Here is a tiny trained network, its code and every weight. The questions are about switching its units off for an input and a class, where a switched-off unit gives its printed mean instead of its output.

import numpy as np


def w(rows, s, z=0):
    codes = np.array(rows[::2]) - 128.0
    scale = np.full(codes.shape[1], s)
    scale[-1] = z or s
    return codes * scale


def norm(h):
    return h / np.sqrt((h * h).mean(-1, keepdims=True) + 1e-5)


def f(y):
    return np.maximum(y, 0)


def log_softmax(a):
    a = a - a.max(-1, keepdims=True)
    return a - np.log(np.exp(a).sum(-1, keepdims=True))


def net(x, mask):
    res = np.array(x, float).reshape(1, 8) / 4 @ E
    u = 0
    for l in range(3):
        y = f(norm(res) @ A[l][:, :-1].T + A[l][:, -1])
        res = res + np.where(mask[u : u + 3], y, B[l][:, -1]) @ B[l][:, :-1]
        u += 3
    return log_softmax(norm(res)[-1] @ U[:, :-1].T + U[:, -1])


A, B = {}, {}
E = w([
[53,108,94,211,121,131,120,145,132,146,128],'x0',
[157,163,127,161,163,106,255,97,72,111,146],'x1',
[84,158,125,161,160,169,103,153,84,189,224],'x2',
[103,34,203,118,138,178,129,138,54,174,60],'x3',
[142,249,127,100,40,130,121,83,171,99,99],'x4',
[136,112,77,101,144,29,89,186,121,125,105],'x5',
[73,109,71,17,23,137,139,197,152,81,180],'x6',
[199,69,174,141,120,92,112,193,131,113,198],'x7',
],0.0062)
A[0] = w([
[117,127,197,195,82,83,133,186,152,146,139,58],'0.n0',
[168,164,104,3,55,123,163,102,179,93,147,3],'0.n1',
[119,96,81,60,63,120,112,132,53,106,161,155],'0.n2',
],0.0063,0.0021)
B[0] = w([
[101,50,94,131,105,127,98,87,102,78,114,178],'0.n0',
[162,85,69,178,132,165,216,119,158,1,101,254],'0.n1',
[142,109,170,66,122,121,181,164,134,120,24,239],'0.n2',
],0.0083,0.0035)
A[1] = w([
[178,90,150,2,97,153,101,168,146,135,153,119],'1.n0',
[144,181,147,93,14,188,98,119,174,120,160,4],'1.n1',
[46,136,88,119,197,162,201,83,66,218,10,11],'1.n2',
],0.0058,0.0018)
B[1] = w([
[89,181,215,154,142,46,67,193,118,133,154,219],'1.n0',
[187,96,179,88,75,126,255,65,226,94,140,174],'1.n1',
[54,110,121,84,151,97,50,46,63,152,110,254],'1.n2',
],0.0077,0.0045)
A[2] = w([
[112,205,60,143,170,110,134,188,188,110,237,108],'2.n0',
[232,148,195,193,206,94,56,18,151,147,2,5],'2.n1',
[127,144,62,112,252,221,206,101,96,161,142,109],'2.n2',
],0.0058,0.0011)
B[2] = w([
[173,177,148,115,175,70,94,71,143,158,138,169],'2.n0',
[12,105,242,123,180,174,87,235,31,65,111,255],'2.n1',
[93,164,158,112,96,87,46,255,96,114,129,188],'2.n2',
],0.0099,0.0065)
U = w([
[149,27,54,210,103,155,90,107,122,181,101,21],'0',
[102,154,169,125,91,228,157,60,194,116,124,46],'1',
[80,86,86,78,98,206,103,22,111,224,81,4],'2',
[203,189,42,66,183,40,82,111,214,186,177,38],'3',
[217,90,84,68,55,132,254,161,207,20,94,245],'4',
[29,105,233,54,191,113,45,211,38,110,70,242],'5',
[167,243,56,179,195,89,120,64,92,120,204,144],'6',
[175,79,181,169,208,187,129,174,84,216,243,7],'7',
],0.0091,0.003)

Each question gives the input, the list of numbers given to net, and the class t.
The units are the neurons (one row each of A and B). Each row of codes is followed by its name. A weight is (code - 128) times the scale printed after its matrix; where a second scale follows, it is the last column's (A, B and U).
mask holds one flag per neuron, layer by layer. A switched-off neuron (its flag False) gives its mean, the last column of its row in B, instead of its output. The means were averaged over made-up inputs and are rounded, as every weight is.
A unit's drop is (log p(t) with every unit on - log p(t) with that unit switched off) / (log p(t) with every unit on - log p(t) with every unit switched off).
The circuit of an input: a set's keep is (log p(t) with only the set's units on - log p(t) with every unit switched off) / (log p(t) with every unit on - log p(t) with every unit switched off). Starting from all 9 units, units are removed one at a time, each time the one whose removal leaves the highest keep (on an exact tie, the one counted first), for as long as the keep stays at least 0.8.
circuit, biggest first: the units of the circuit, biggest drop first
k most important neurons: the k neurons with the biggest drops, biggest first
top k neurons in layer l: the k neurons of layer l with the biggest drops, biggest first
drop when u is switched off: that unit's drop, to one decimal
input [-7,5,6,0,-8,4,-2,7], class 7: circuit, biggest first -> 2.n1
input [3,-4,-1,4,7,5,8,7], class 4: 2 most important neurons -> 2.n1, 0.n1
input [-3,2,7,6,8,-3,1,-1], class 1: circuit, biggest first -> 1.n1, 2.n1
input [-1,-7,3,-6,2,-6,3,-8], class 4: circuit, biggest first -> 1.n1, 0.n1
input [1,6,4,-8,-8,1,0,0], class 3: circuit, biggest first -> 2.n1, 2.n0
input [5,4,-8,-1,-8,0,-1,6], class 4: circuit, biggest first -> 2.n1, 1.n2
input [-2,-5,5,-6,-3,-5,2,8], class 3: 2 most important neurons -> 2.n1, 2.n0
input [0,6,8,5,8,8,5,0], class 4: circuit, biggest first -> 2.n1, 0.n1
input [4,7,0,6,3,-4,7,-4], class 2: 3 most important neurons -> 2.n1, 1.n2, 1.n0
input [1,0,1,0,1,2,5,1], class 4: 2 most important neurons -> 0.n1, 2.n1
input [4,0,7,-7,3,6,7,-7], class 4: 4 most important neurons -> 0.n2, 0.n1, 1.n1, 1.n0
input [7,7,-8,-7,6,-1,-5,0], class 5: 3 most important neurons -> 2.n1, 1.n1, 0.n1
input [0,1,4,-8,-5,-5,-3,4], class 6: 2 most important neurons -> 2.n1, 2.n0
input [-4,3,-3,-1,5,7,-1,-2], class 4: circuit, biggest first -> 0.n1
input [3,-3,3,3,3,-4,5,-2], class 1: top 2 neurons in layer 1 -> 1.n1, 1.n0
input [0,5,3,-6,-8,-6,-4,8], class 6: top 2 neurons in layer 1 -> 1.n2, 1.n1
input [8,-6,6,-3,6,7,4,-8], class 3: top 2 neurons in layer 2 -> 2.n1, 2.n0
input [-6,-6,7,0,4,3,0,2], class 3: drop when 1.n1 is switched off -> 0.1
input [-7,-5,7,-5,0,-3,-2,2], class 3: drop when 2.n1 is switched off -> 0.2
input [3,-3,4,-2,4,-4,0,-1], class 1: circuit, biggest first -> 1.n1
